Below are the code and all the weights of a small trained network. Each question names an input and a target symbol and asks about switching units off, where a switched-off unit gives its printed mean instead of its output.

import numpy as np


def w(rows, s, z=0):
    codes = np.array(rows[::2]) - 128.0
    scale = np.full(codes.shape[1], s)
    scale[-1] = z or s
    return codes * scale


def f(y):
    return y / 2 * (1 + np.tanh(0.7978845608 * (y + 0.044715 * y**3)))


def softmax(a):
    e = np.exp(a - a.max(-1, keepdims=True))
    return e / e.sum(-1, keepdims=True)


def log_softmax(a):
    a = a - a.max(-1, keepdims=True)
    return a - np.log(np.exp(a).sum(-1, keepdims=True))


def net(x, mask):
    ids = ['ΘΣΩβγζπφ'.index(c) for c in x.split()]
    T = len(ids)
    res = E[ids] + P[:T]
    q, k, v = (res @ M[0].T for M in (Q, K, V))
    z = softmax(np.where(np.tri(T) > 0, q @ k.T / 2**0.5, -1e9)) @ v
    res = res + np.where(mask[0], z, O[0][:, -1]) @ O[0][:, :-1]
    y = f(res @ A[0][:, :-1].T + A[0][:, -1])
    res = res + np.where(mask[1:17], y, B[0][:, -1]) @ B[0][:, :-1]
    return log_softmax(res[-1] @ U[:, :-1].T + U[:, -1])


Q, K, V, O, A, B = {}, {}, {}, {}, {}, {}
E = w([
[76,27,147,181,51],'Θ',
[203,146,137,54,144],'Σ',
[55,52,161,98,255],'Ω',
[237,43,72,211,90],'β',
[124,212,189,99,209],'γ',
[95,208,79,43,137],'ζ',
[70,176,201,80,77],'π',
[91,206,106,178,178],'φ',
],0.011)
P = w([
[174,92,49,155,223],'0',
[142,104,55,156,199],'1',
[110,113,53,168,192],'2',
[92,155,68,159,157],'3',
[66,176,83,153,126],'4',
[39,208,87,151,113],'5',
[30,232,103,154,92],'6',
[1,255,107,146,71],'7',
],0.0056)
Q[0] = w([
[161,191,173,158,164],'H0',
[122,252,94,122,147],'H0',
],0.04)
K[0] = w([
[75,162,68,84,120],'H0',
[2,180,147,161,126],'H0',
],0.032)
V[0] = w([
[104,162,3,80,76],'H0',
[140,59,102,54,97],'H0',
],0.018)
O[0] = w([
[142,53,16,21,147,217],'H0',
[204,75,167,1,137,3],'H0',
],0.0081,0.0059)
A[0] = w([
[155,197,195,77,78,128],'N0',
[154,181,125,108,68,136],'N1',
[125,121,137,133,122,50],'N2',
[192,236,141,89,123,92],'N3',
[163,193,201,2,78,1],'N4',
[197,115,100,167,165,107],'N5',
[144,125,136,120,136,53],'N6',
[157,140,128,119,93,87],'N7',
[164,200,127,65,146,85],'N8',
[64,93,165,125,147,107],'N9',
[83,51,154,142,96,116],'N10',
[97,110,196,104,57,184],'N11',
[139,123,118,156,66,95],'N12',
[215,249,151,142,56,61],'N13',
[144,137,168,125,127,56],'N14',
[165,107,117,147,46,124],'N15',
],0.018,0.0062)
B[0] = w([
[180,210,44,152,138,164],'N0',
[207,127,190,160,142,149],'N1',
[125,58,162,93,96,82],'N2',
[108,157,254,161,79,204],'N3',
[156,74,16,221,108,194],'N4',
[130,192,138,73,106,215],'N5',
[99,82,170,114,89,99],'N6',
[181,112,170,68,126,109],'N7',
[96,81,177,88,53,254],'N8',
[160,123,147,65,191,237],'N9',
[128,51,157,214,146,238],'N10',
[32,129,56,169,104,229],'N11',
[190,95,161,106,141,163],'N12',
[176,34,97,50,210,194],'N13',
[175,98,112,20,93,105],'N14',
[242,113,134,77,146,191],'N15',
],0.022,0.0032)
U = w([
[146,143,144,128,163,1],'Θ',
[174,149,160,169,97,86],'Σ',
[216,157,128,117,157,113],'Ω',
[158,83,144,179,156,134],'β',
[115,145,203,88,253,144],'γ',
[98,123,128,63,144,86],'ζ',
[98,178,252,123,138,146],'π',
[110,223,89,148,169,230],'φ',
],0.0054,0.0052)

Each question gives the input, a string of symbols that net reads in full, and the target symbol t.
The units are the heads (2 rows each of Q, K, V and O) and the neurons (one row each of A and B). Each row of codes is followed by its name. A weight is (code - 128) times the scale printed after its matrix; where a second scale follows, it is the last column's (O, A, B and U).
mask holds one flag per unit, heads first, then neurons. A switched-off unit (its flag False) gives its mean, the last column of its rows in O or B, instead of its output. The means were averaged over made-up inputs and are rounded, as every weight is.
A unit's drop is (log p(t) with every unit on - log p(t) with that unit switched off) / (log p(t) with every unit on - log p(t) with every unit switched off).
The circuit of an input: a set's keep is (log p(t) with only the set's units on - log p(t) with every unit switched off) / (log p(t) with every unit on - log p(t) with every unit switched off). Starting from the 12 units with the biggest drops (on a tie, the unit counted first), units are removed one at a time, each time the one whose removal leaves the highest keep (on an exact tie, the one counted first), for as long as the keep stays at least 0.8.
circuit, biggest first: the units of the circuit, biggest drop first
k most important neurons: the k neurons with the biggest drops, biggest first
drop when u is switched off: that unit's drop, to one decimal
input ζ Θ Σ π Σ Σ Θ Σ, target Σ: circuit, biggest first => (H0 N3 N4 N9)
input Σ ζ Ω ζ Ω Ω Ω Σ, target Ω: circuit, biggest first => (N13 H0 N0)
input Σ Θ φ Σ φ π, target φ: circuit, biggest first => (N11 N0)
input β γ Ω ζ Ω, target γ: 2 most important neurons => (N9 N4)
input Ω π β Ω, target γ: circuit, biggest first => (N9)
input Θ ζ Σ Σ Σ Σ Θ Σ, target Σ: 3 most important neurons => (N3 N4 N8)
input Σ ζ ζ γ Σ π Σ, target π: 3 most important neurons => (N3 N4 N8)
input ζ Ω γ Σ Σ, target γ: 2 most important neurons => (N13 N4)
input Σ Ω Ω γ Θ, target β: 3 most important neurons => (N10 N11 N5)
input φ ζ φ π ζ Θ Σ, target ζ: 2 most important neurons => (N8 N10)
input π π Ω γ, target π: 2 most important neurons => (N3 N4)
input ζ β γ Ω Θ γ ζ γ, target ζ: drop when H0 is switched off => 1.7
input ζ γ ζ π γ, target π: drop when N3 is switched off => 0.3
input φ ζ Ω ζ, target ζ: drop when H0 is switched off => 1.2
